Below is a small trained network, with its code and all its weights. Each question gives an input and a class and asks what happens when units are switched off, that is, made to give their printed mean instead of their output.

import numpy as np


def w(rows, s, z=0):
    codes = np.array(rows[::2]) - 128.0
    scale = np.full(codes.shape[1], s)
    scale[-1] = z or s
    return codes * scale


def norm(h):
    return h / np.sqrt((h * h).mean(-1, keepdims=True) + 1e-5)


def f(y):
    return y / 2 * (1 + np.tanh(0.7978845608 * (y + 0.044715 * y**3)))


def log_softmax(a):
    a = a - a.max(-1, keepdims=True)
    return a - np.log(np.exp(a).sum(-1, keepdims=True))


def net(x, mask):
    res = np.array(x, float).reshape(1, 8) / 4 @ E
    u = 0
    for l in range(2):
        y = f(norm(res) @ A[l][:, :-1].T + A[l][:, -1])
        res = res + np.where(mask[u : u + 6], y, B[l][:, -1]) @ B[l][:, :-1]
        u += 6
    return log_softmax(norm(res)[-1] @ U[:, :-1].T + U[:, -1])


A, B = {}, {}
E = w([
[46,106,195,215,253,79,111,36],'x0',
[103,142,143,133,118,107,116,153],'x1',
[130,138,125,123,137,131,131,130],'x2',
[151,134,110,119,149,137,147,104],'x3',
[141,129,103,132,158,142,124,146],'x4',
[128,147,93,154,120,128,155,117],'x5',
[137,111,134,136,129,122,128,134],'x6',
[250,254,217,247,95,162,50,120],'x7',
],0.0099)
A[0] = w([
[71,69,67,23,117,126,164,144,100],'L0N0',
[126,114,90,127,85,92,170,145,50],'L0N1',
[6,51,101,87,192,108,176,95,84],'L0N2',
[126,146,136,107,105,97,166,88,51],'L0N3',
[106,120,130,148,97,156,137,115,146],'L0N4',
[102,133,141,151,172,104,106,83,4],'L0N5',
],0.016,0.0035)
B[0] = w([
[76,93,207,220,115,240,143,212,234],'L0N0',
[108,126,158,131,139,150,130,139,150],'L0N1',
[161,146,3,7,176,21,81,25,250],'L0N2',
[97,106,149,115,132,110,61,175,129],'L0N3',
[176,123,78,117,162,146,150,105,132],'L0N4',
[72,97,126,211,94,140,87,129,163],'L0N5',
],0.014,0.02)
A[1] = w([
[143,104,141,63,126,25,188,108,105],'L1N0',
[81,43,91,94,122,158,103,114,190],'L1N1',
[225,134,112,71,59,114,109,151,253],'L1N2',
[48,103,193,228,211,133,133,50,178],'L1N3',
[92,79,104,15,189,131,186,212,42],'L1N4',
[65,9,202,142,145,198,157,126,64],'L1N5',
],0.015,0.0027)
B[1] = w([
[165,91,124,117,146,26,118,114,176],'L1N0',
[129,117,118,72,90,109,151,200,246],'L1N1',
[118,166,59,91,29,100,44,142,201],'L1N2',
[202,141,213,191,228,213,142,56,249],'L1N3',
[122,146,242,253,118,185,208,135,222],'L1N4',
[97,141,106,79,101,92,200,165,235],'L1N5',
],0.015,0.011)
U = w([
[67,127,133,124,111,156,213,245,207],'0',
[98,81,59,78,227,28,121,98,107],'1',
[165,223,88,139,47,128,52,170,183],'2',
[180,179,173,220,213,153,90,70,9],'3',
],0.013,0.0013)

Each question gives the input, the list of numbers given to net, and the class t.
The units are the neurons (one row each of A and B). Each row of codes is followed by its name. A weight is (code - 128) times the scale printed after its matrix; where a second scale follows, it is the last column's (A, B and U).
mask holds one flag per neuron, layer by layer. A switched-off neuron (its flag False) gives its mean, the last column of its row in B, instead of its output. The means were averaged over made-up inputs and are rounded, as every weight is.
A unit's drop is (log p(t) with every unit on - log p(t) with that unit switched off) / (log p(t) with every unit on - log p(t) with every unit switched off).
The circuit of an input: a set's keep is (log p(t) with only the set's units on - log p(t) with every unit switched off) / (log p(t) with every unit on - log p(t) with every unit switched off). Starting from all 12 units, units are removed one at a time, each time the one whose removal leaves the highest keep (on an exact tie, the one counted first), for as long as the keep stays at least 0.8.
units of the circuit, in order: the units of the circuit, biggest drop first
k most important neurons: the k neurons with the biggest drops, biggest first
k most important neurons of layer l: the k neurons of layer l with the biggest drops, biggest first
drop of u: that unit's drop, to one decimal
input [7,2,-5,-4,1,-7,-1,0], class 1: units of the circuit, in order : [L0N0]
input [0,-7,6,5,-4,-8,4,-3], class 0: 3 most important neurons of layer 1 : [L1N4; L1N1; L1N3]
input [0,-2,2,-6,-3,6,-5,-6], class 0: 2 most important neurons : [L0N0; L1N4]
input [0,-2,-3,-1,-4,-7,4,-2], class 0: 3 most important neurons of layer 1 : [L1N4; L1N1; L1N3]
input [7,7,1,8,4,2,8,0], class 1: 2 most important neurons : [L0N0; L0N2]
input [7,5,1,-3,0,6,-8,0], class 1: 3 most important neurons : [L0N0; L0N2; L1N4]
input [6,8,-7,1,1,0,3,0], class 1: 3 most important neurons : [L0N0; L0N2; L1N4]
input [-3,-3,7,7,7,1,3,7], class 2: 2 most important neurons of layer 0 : [L0N0; L0N2]
input [0,-4,-4,0,-6,3,-4,5], class 2: 2 most important neurons : [L0N0; L0N5]
input [0,1,4,2,7,-6,-8,2], class 2: 3 most important neurons of layer 0 : [L0N5; L0N0; L0N2]
input [-1,-4,0,3,-2,-2,4,5], class 2: 2 most important neurons : [L0N0; L0N2]
input [0,2,0,1,-4,-1,-1,8], class 2: 4 most important neurons : [L0N0; L0N5; L1N3; L1N2]
input [-2,3,-5,8,3,-8,1,3], class 2: 2 most important neurons : [L0N0; L0N2]
input [5,-4,3,-6,0,1,-8,0], class 1: most important neuron of layer 0 : [L0N0]
input [-3,-6,-4,5,-6,3,-3,-7], class 0: drop of L0N0 : 5.0
input [2,-8,-2,0,-5,6,-2,0], class 1: drop of L0N0 : 1.8
input [-2,-8,0,5,4,-1,2,-8], class 0: drop of L0N0 : 3.5
